Here is a tiny trained network, its code and every weight. The questions are about switching its units off for an input and a class, where a switched-off unit gives its printed mean instead of its output.

import numpy as np


def w(rows, s, z=0):
    codes = np.array(rows[::2]) - 128.0
    scale = np.full(codes.shape[1], s)
    scale[-1] = z or s
    return codes * scale


def f(y):
    return np.maximum(y, 0)


def log_softmax(a):
    a = a - a.max(-1, keepdims=True)
    return a - np.log(np.exp(a).sum(-1, keepdims=True))


def net(x, mask):
    res = np.array(x, float).reshape(1, 3) / 4 @ E
    y = f(res @ A[0][:, :-1].T + A[0][:, -1])
    res = res + np.where(mask, y, B[0][:, -1]) @ B[0][:, :-1]
    return log_softmax(res[-1] @ U[:, :-1].T + U[:, -1])


A, B = {}, {}
E = w([
[113,201,216,131,189,105,132,123,42,61,60],'x0',
[108,38,122,37,187,192,113,99,150,138,33],'x1',
[104,75,135,97,154,80,200,9,104,158,208],'x2',
],0.013)
A[0] = w([
[79,138,182,111,135,114,149,74,64,112,126,127],'N1',
[190,165,138,173,72,168,40,202,157,83,83,199],'N2',
[78,51,115,5,194,182,114,104,147,154,58,116],'N3',
[161,122,86,180,81,120,155,153,160,150,200,141],'N4',
[112,101,103,122,139,106,209,55,135,176,181,156],'N5',
[64,99,151,83,153,50,199,61,106,140,196,190],'N6',
[169,196,142,199,59,46,174,131,98,139,199,74],'N7',
[161,190,128,166,82,55,103,147,84,101,207,170],'N8',
[164,160,113,189,87,169,59,205,167,120,73,175],'N9',
[83,175,196,126,188,98,129,103,38,47,92,13],'N10',
[166,65,45,131,40,147,137,139,215,211,200,4],'N11',
[102,121,138,155,147,67,202,41,102,126,185,178],'N12',
[108,195,196,161,138,86,144,143,74,92,139,69],'N13',
],0.011,0.0033)
B[0] = w([
[166,195,109,141,102,161,175,133,162,143,50,182],'N1',
[115,207,34,46,95,78,131,234,87,119,205,214],'N2',
[32,3,253,197,254,97,33,71,121,51,186,252],'N3',
[130,66,188,192,186,158,90,43,196,156,127,195],'N4',
[146,213,50,49,82,71,139,215,81,112,148,220],'N5',
[124,218,58,46,86,76,117,230,43,128,163,232],'N6',
[37,26,193,187,241,118,29,70,131,87,214,217],'N7',
[41,53,162,159,177,119,91,78,115,65,224,207],'N8',
[122,179,42,47,57,60,111,226,32,139,137,207],'N9',
[231,128,129,218,47,205,218,46,219,181,57,213],'N10',
[246,141,161,177,49,242,245,52,232,211,22,245],'N11',
[111,219,87,45,88,40,130,206,50,110,146,217],'N12',
[187,116,175,212,127,203,144,47,205,196,54,194],'N13',
],0.0085,0.024)
U = w([
[105,246,26,32,68,27,117,240,25,112,191,254],'0',
[11,2,248,179,249,104,32,35,110,55,220,53],'1',
[235,166,155,182,56,229,249,19,225,216,43,44],'2',
],0.0093,0.0029)

Each question gives the input, the list of numbers given to net, and the class t.
The units are the neurons (one row each of A and B). Each row of codes is followed by its name. A weight is (code - 128) times the scale printed after its matrix; where a second scale follows, it is the last column's (A, B and U).
mask holds one flag per neuron, in row order. A switched-off neuron (its flag False) gives its mean, the last column of its row in B, instead of its output. The means were averaged over made-up inputs and are rounded, as every weight is.
A unit's drop is (log p(t) with every unit on - log p(t) with that unit switched off) / (log p(t) with every unit on - log p(t) with every unit switched off).
most important unit: the unit with the biggest drop
k most important neurons: the k neurons with the biggest drops, biggest first
drop of u: that unit's drop, to one decimal
input [-8,-8,-5], class 1: most important unit : N7
input [1,4,4], class 0: 2 most important neurons : (N7 N6)
input [-4,3,1], class 2: 3 most important neurons : (N7 N11 N8)
input [6,-4,2], class 2: 2 most important neurons : (N10 N3)
input [7,6,-5], class 2: 2 most important neurons : (N10 N7)
input [7,-7,-2], class 1: 3 most important neurons : (N7 N8 N11)
input [0,4,4], class 0: 3 most important neurons : (N7 N6 N8)
input [-6,0,6], class 0: 4 most important neurons : (N5 N6 N12 N10)
input [2,7,-6], class 1: 4 most important neurons : (N3 N6 N5 N12)
input [-6,1,6], class 0: 2 most important neurons : (N5 N6)
input [5,4,6], class 0: 2 most important neurons : (N11 N6)
input [5,-7,-4], class 1: 2 most important neurons : (N7 N8)
input [5,-4,-2], class 2: 3 most important neurons : (N3 N10 N13)
input [-3,6,-3], class 1: most important unit : N3
input [8,-6,1], class 2: drop of N10 : 2.6
input [-7,-8,2], class 1: drop of N8 : 0.8
input [2,-8,-5], class 1: drop of N7 : 0.5
